Rows, each followed by one of two labels for a hidden trait (new trait and labels in each part):
[ 11.2   5.9 -29.0  -3.6  23.0  -7.0 -16.9 -37.0 -17.7   4.8  27.5 -49.5
 -10.7 -37.6  16.1 -10.1  -1.2 -26.9 -61.7 -47.7  -9.9 -17.3  29.7  10.6
  13.9  18.6  -2.7   1.8  -1.4  14.1   5.4 -31.0  27.1 -14.8   7.0  -6.5
 -34.7 -25.7  49.8 -13.8 -10.1   5.2  27.0 -16.9 -10.1  -4.9   8.2  16.5
 -40.3  -8.5  62.1  -6.4  -4.0   9.7   8.5  11.2  23.9  -2.6  -5.9  -3.0
  91.8  -3.8  42.5   5.7   3.5  -2.0   1.9  17.7  16.3  14.8  26.3  -2.7
   2.9  16.8 -15.2  -5.3  -5.8 -18.8   6.4   5.4 -10.3  -0.8   4.7 -40.2
   5.4  15.3   9.8 -26.4 -13.5 -39.2   0.2 -17.5 -11.0  21.1  -4.8 -51.5
  -8.0  45.2  -6.8  34.9  -6.6 -12.5   3.0  -2.0  55.1 -37.7   6.9 -15.6
 -15.8  -4.4  36.0   8.9 -19.6 -22.5   6.3  17.8   2.2  -4.4  -3.3  -0.5
 -26.7 -16.0 -10.9  -1.6  21.5  -5.9   8.4   8.6 -24.3   3.3  -9.3  -6.8
  38.4  -5.9  -3.0   3.3 -11.6 -41.3   5.9]  [68]
[  3.5  -0.8  20.0   3.2  -8.7  -6.7 -15.2  -5.3  -3.4 -14.5   1.0  47.0
   1.3  62.9  -3.3  11.5  22.3 -28.8  -2.1 -37.2   3.3 -13.2   4.4  36.3
 -12.3  24.6 -12.1  32.9  42.9  11.6  -0.7  45.3 -17.9   7.2  33.4 -25.4
   2.1 -10.6  19.5  10.8 -12.7 -19.5  19.0   0.5   5.8 -28.8  86.7  -4.7
  -0.8  -7.3   1.0   4.0   3.9   9.3  -1.5  -2.1  -0.6 -27.4   6.6  -4.4
  24.6   6.8 -39.6   1.3   6.1   4.2  17.1   1.4   0.5 -29.4   8.1   1.6
 -37.5 -13.6   5.9  22.6  -3.6  14.2 -17.6  -5.7  -6.5  27.0   2.8 -13.8
   8.3  -0.2  -0.4   0.4  40.4  -4.9 -13.5  -5.2 -19.0  25.3   7.7 -10.0
 -32.6 -18.8 -34.1  -9.4  -8.6   0.9  -4.7   1.5   8.2 -10.8  -3.8  50.6
  40.8 -14.3   3.4   4.2   9.2   9.0 -23.0  13.0  -0.6  -2.2  44.3 -35.6
   6.9  -2.0   9.0 -21.4  50.2   2.1  -4.6  40.9 -75.3   3.9  57.4   2.1
   2.0  16.6  23.1  11.5 -32.1 -57.9  70.1]  [68]
[ -1.8   2.5 -16.7 -35.5  71.8   1.6   2.1  25.4  -1.0   0.2   5.0   0.9
  22.7  15.5 -11.5  -8.8  13.2  21.9  41.5   2.2  16.6 -59.3  -3.3  68.3
  -1.2  16.3  23.1 -22.9  40.0  -1.2   1.3  -7.5  12.8  25.7  -9.4  16.8
 -38.6   2.2  -1.6  31.3   4.7 -21.9  -2.3 -29.1   6.8   5.6 -39.7 -74.9
 -30.4   1.5  26.3  -8.4  23.9  21.5 -13.6   0.4 -12.8   5.4 -33.0 -42.3
 -19.5  10.6  15.9  10.6   0.9 -15.2 -15.2  -6.0  -8.7 -43.9 -13.7  -5.7
 -29.4  -8.6  14.2  28.1  48.4 -15.5  -3.4  -4.7   3.7 -24.0  16.7  -7.6
   2.4  -1.4  24.5 -33.6  24.5 -59.1   0.2 -11.6  -4.6 -22.3  16.3 -14.4
  -9.8   1.0 -43.3  14.4  21.1   0.1 -27.1  42.6   1.4  16.6  19.7 -11.6
 -21.4  -9.7  18.0   2.0   6.5   8.3 -20.4 -16.8   0.9   0.2 -46.1  -0.1
   0.1  -2.7   7.3  26.4   5.0  -7.8   1.8   2.3  11.2  -0.4  14.4  -4.7
 -11.8 -37.5 -10.6   4.2  41.6 -33.3  23.8]  [73]
[  9.4   5.0  -5.3  -1.5 -55.5  10.2  -8.7  52.8 -10.7  -9.6  24.2  30.4
   3.9  -2.9   0.5  11.7  -1.7  -1.4  50.1  53.1 -12.0  70.2 -33.5  13.5
  31.6   5.5   4.5  -6.9  -3.1   8.5 -31.8   5.5  -3.3   0.5  45.4 -17.1
  71.7 -16.4  -4.3 -28.9  -3.9  27.8  -1.7 -17.1 -15.7   8.7  30.6  99.9
 -26.9  -2.0 -20.6  -6.1 -15.2  -7.4 -12.2  27.1   7.1 -18.5  37.7  28.1
  -6.8   0.3  -7.8  19.0   2.5   2.3  -0.9  13.4 -13.1  44.6  -6.6  -0.9
  19.2   1.8  -9.3 -19.7  14.4 -48.9 -22.6   3.6  14.1  -7.1 -22.6  -1.3
  -2.9  14.9 -23.7   1.0 -11.4  12.6  -7.8  15.7  30.3 -23.7   3.9  14.3
   3.5  13.9  22.8 -21.7 -29.7 -16.7   7.8 -37.7 -30.3  -0.9   5.2 -61.2
 -12.3 -32.6   7.8   7.9  -3.0   9.0   6.0   0.3  -1.4  22.6  30.3  -1.2
 -19.6  11.9  19.5 -22.1   6.6  11.6  58.2  31.1 -63.7   6.8 -18.6  25.5
  67.7  -9.5   7.3 -28.3 -13.1  -9.1   0.8]  [73]
[ 24.6   7.1 -28.6  -0.6  -5.5  -0.9 -11.8  -8.3   5.1  -5.2   8.8 -23.9
  11.1 -48.0   1.9   0.9  -3.1   1.5 -16.9   8.0   7.1 -81.5   3.4   7.7
   7.3 -24.4 -14.3  10.3 -40.7  21.0  11.5  43.1  15.6  12.0  -7.4 -45.2
 -16.8 -20.1  -6.2  -3.6  15.9   8.1   5.2  -7.8  16.1  -2.8 -29.5  78.4
  49.5 -24.4  28.2  -8.7   1.8 -13.0 -20.0  -0.3  10.3 -14.2  16.8  -7.8
  17.2 -11.1  -8.5  28.7  -2.0   9.8  -6.1   1.7  -5.0   1.2  -3.6  35.5
 -27.6   0.1   6.9  -3.2  28.0  32.0 -29.6   3.2  35.6  -4.9   7.4   4.5
   9.8 -13.3  -3.2 -22.0 -17.5 -18.7  20.2 -10.4  -6.5 -22.7  -2.0  11.1
  25.1  -2.4  11.9  -6.1 -28.5 -18.0   3.4  -6.7  15.5 -29.7 -22.9   6.2
  59.1  -8.6  -6.3 -13.7  27.2 -17.0  16.1   7.4   0.7 -12.3 -41.0 -20.7
   1.4  -1.5  53.0  -0.1  13.6   1.8  12.4 -10.2 -16.6 -19.0  16.1   3.6
 -28.1 -60.3  98.1 -33.1 -10.9 -77.3  39.3]  [73]
[  2.1   8.4  -2.0  -1.8  38.0   3.2   5.5 -15.5  -1.2 -10.7  18.8  -0.1
   2.5  23.7  -8.3 -16.4  28.9 -19.4  10.0   4.6   1.7 -16.1  26.7  14.9
   3.2  24.3  41.0 -21.3   0.0 -26.6  -8.2  -3.1  11.1   5.1  61.1  -5.0
 -30.3 -21.3  53.0  39.3  -2.3   1.7   1.9  -9.6 -21.5 -16.7  13.5 -24.3
   8.5 -20.7  84.1  -7.0   4.0  -7.7  -5.9  -6.2   0.8  -0.2  -3.5  -9.7
  46.0  -3.3  39.7  -1.8  27.5  -0.9  -1.9  16.9   9.3 -33.3  -7.7  -4.1
   6.1  -4.6 -10.2   5.3  27.1 -31.9 -34.1   3.4   1.2 -30.4  27.1 -21.5
   1.9  -4.2  20.4 -14.9 -10.9 -59.7 -18.5 -25.2  -6.8   0.9  -9.8   2.0
 -26.2  10.0 -87.2 -20.7 -20.6   1.7 -35.6  -5.2   4.3  32.2  16.0  39.4
 -11.9  -1.8  50.0  17.6  -2.8  -4.1 -12.9  -4.0  -0.7  -1.4 -49.3 -20.2
   6.8 -12.1 -22.8  23.2 -18.0  -3.0  -3.9  22.8 -15.0  11.7 -14.0   0.9
   5.2 -63.2  -0.7 -24.3 -17.5 -15.7  -4.8]  [68]
[ 13.1  15.4  12.4  28.4 -43.9   0.6   4.0 -78.1  -3.0   0.7   5.5  65.5
   8.3  70.1  12.0   1.3  22.4  -3.6  46.7  -1.3   5.6 -10.6  -2.5   4.6
  -4.2 -10.6 -36.9   9.3  -0.5  -6.3   6.6  52.3  -4.4   2.7  42.2 -39.6
  43.7  -0.2  40.3  13.3  -5.0   9.1   6.9  -7.0  31.9  -4.3  59.2 -28.1
 -12.2 -10.5   9.3 -10.5 -16.3 -23.1  28.3  -0.3   4.7   3.6 -23.5  19.6
  22.5   4.6   0.8   7.4  -0.8   4.2  17.1  23.5  16.9  -2.7   8.8   1.4
  -2.9 -18.1   0.9  25.5  29.7 -11.8  -3.4   7.3   7.9  43.1  -3.0  -7.2
  13.3  -2.5  -7.5  49.5  28.6  15.6 -18.3 -15.7 -12.4  10.2  12.1  38.7
 -15.9  -9.2 -21.8 -44.2 -24.4  -1.2   4.4   1.9 -53.4   5.4  -2.2 -51.6
  38.8  -3.3  15.2 -14.3   7.4   8.3  -7.8   2.8  12.2  22.1  36.6  -5.8
  -4.2  -0.4  -1.9 -29.6   2.9   0.1  37.1  54.2 -99.6   4.6  25.4  15.0
  17.9   7.0  21.2   3.8 -25.1 -36.8   9.8]  [68]
[-18.8   2.5 -10.2 -14.0  45.2  14.9  10.6  -9.3   6.9  -2.9  39.2  31.6
  -7.0  -0.1   3.0 -12.5   8.1  -0.1  69.7  -2.4  15.5  32.8 -30.3  76.1
   5.3 -23.6  -8.1   7.0  46.0 -48.8  -1.6   9.0 -20.9   6.7  21.1   6.4
 -29.7 -15.7  40.1 -10.6  -2.7 -19.7  -4.2 -28.0  16.2  18.3 -65.2 -33.6
  -5.2   9.1  23.1 -23.9   1.8  -3.6  -8.0  23.7 -18.1  -4.1  -3.2   3.0
  -5.2   9.8  20.2  10.8 -12.4 -11.4  -8.1  -2.9   1.3   1.0  -2.9   2.7
 -23.0 -26.1   6.3  30.5  13.8   8.9  10.7 -17.0  26.8  -3.6  11.5  13.2
  -3.7  37.4  27.0 -12.4  -3.9 -13.9  -7.3 -18.3 -46.2 -34.5  12.3  26.5
  11.6   3.8   2.7  -8.2 -18.8   6.1 -20.7  -3.5  -6.9   8.0  -7.6 -11.0
  18.7 -36.4  16.2 -54.5  -6.8  14.8 -16.1 -26.5   0.4  14.4  49.7  -2.7
  21.6 -10.0  21.2 -12.4 -26.5  -7.4  -5.0   8.7 -46.8   5.8 -20.2  -9.4
 -12.3  -7.7  53.7 -27.7  15.5 -67.7 -51.1]  [73]
[ 39.9  11.5  26.9  23.3  -7.3  -8.7   2.1 -63.2  -0.7  -3.6 -14.3  47.2
 -14.1  78.7  52.0  -1.2  -1.6  -0.2 -17.3 -87.0   3.8   1.7  22.0  -8.5
 -16.8  32.0  -4.5  11.5   5.2  13.4  -6.3  18.2  15.9   9.5  14.9 -29.3
  -0.9  -0.1  24.0   2.9  -5.7   4.2 -10.7   7.6  47.4 -14.5  87.0 -14.0
 -31.0  -9.2  36.0  -5.0  -9.9   7.4  -1.0 -28.6   9.7  -5.7   9.2  -9.2
  19.2  -5.7  18.2  -1.7  12.1  20.5   2.7  14.1  -1.2  -2.7  21.3   0.6
  27.6 -10.8 -12.2   7.3  14.4   5.0  -1.1  -3.0   9.2   2.2  -1.3 -19.4
   3.9  36.9 -17.5  -5.3  21.0 -14.7   6.9  22.8  28.8 -16.9 -11.3  17.2
 -12.4  14.6  16.6   8.5  -1.4   4.1 -22.7 -26.6 -30.8 -30.8  24.9   9.2
   3.3 -30.0   3.6   4.6 -11.1   4.0  -4.1  -5.0  -2.2   3.9  23.1 -12.2
  19.8  -3.8  20.9   0.6 -24.4   0.1  35.7  -1.6 -60.8  14.5 -32.2 -16.7
  -7.9 -45.3 -25.2   0.9 -84.6 -28.6  -3.9]  [73]
[ 23.7  -5.1 -15.7  12.2 -37.9  12.0   9.2 -51.6  -1.8 -36.6  -7.2 -37.0
  -5.0 -23.2 -32.7   9.4 -18.2 -28.7  -2.5  22.4 -27.9  14.0  34.3 -15.1
  12.3  26.6 -50.1  26.9 -15.3  22.2  18.8  50.7  34.7   7.7 -22.4 -14.0
  21.9 -17.4  12.8   6.1 -12.9  16.8  20.7 -20.5 -12.6   6.9  54.2  72.8
  24.3 -16.6 -15.2  -2.5  -1.5  -0.7  28.1   5.6   0.5 -21.8  43.6   0.3
  27.9  -5.6 -12.1  -7.9   4.9   2.3   8.0  38.6  -7.0   9.7  -6.8   8.2
 -12.5  37.5 -16.1   8.0  10.4 -14.8  -7.8   3.2  -3.2 -11.9   5.1 -24.4
   4.1 -40.7  10.7   6.1  -5.5  57.7   8.7  -3.4 -35.5  64.3 -12.9   9.3
  11.6  35.0  77.7 -16.1  -3.8  -7.0   5.3 -17.3   8.1 -20.8 -43.0 -59.6
  69.9  80.6   1.2  -0.3  32.1  -4.5  13.0  -4.4   2.6 -12.8 -29.0   2.8
 -42.5   3.1   4.6  -2.1  15.9   0.7  -4.2 -12.7  10.1  11.8 -32.1   0.2
  27.1  -4.4  55.3  12.2  -0.8 -55.6  24.3]  [73]
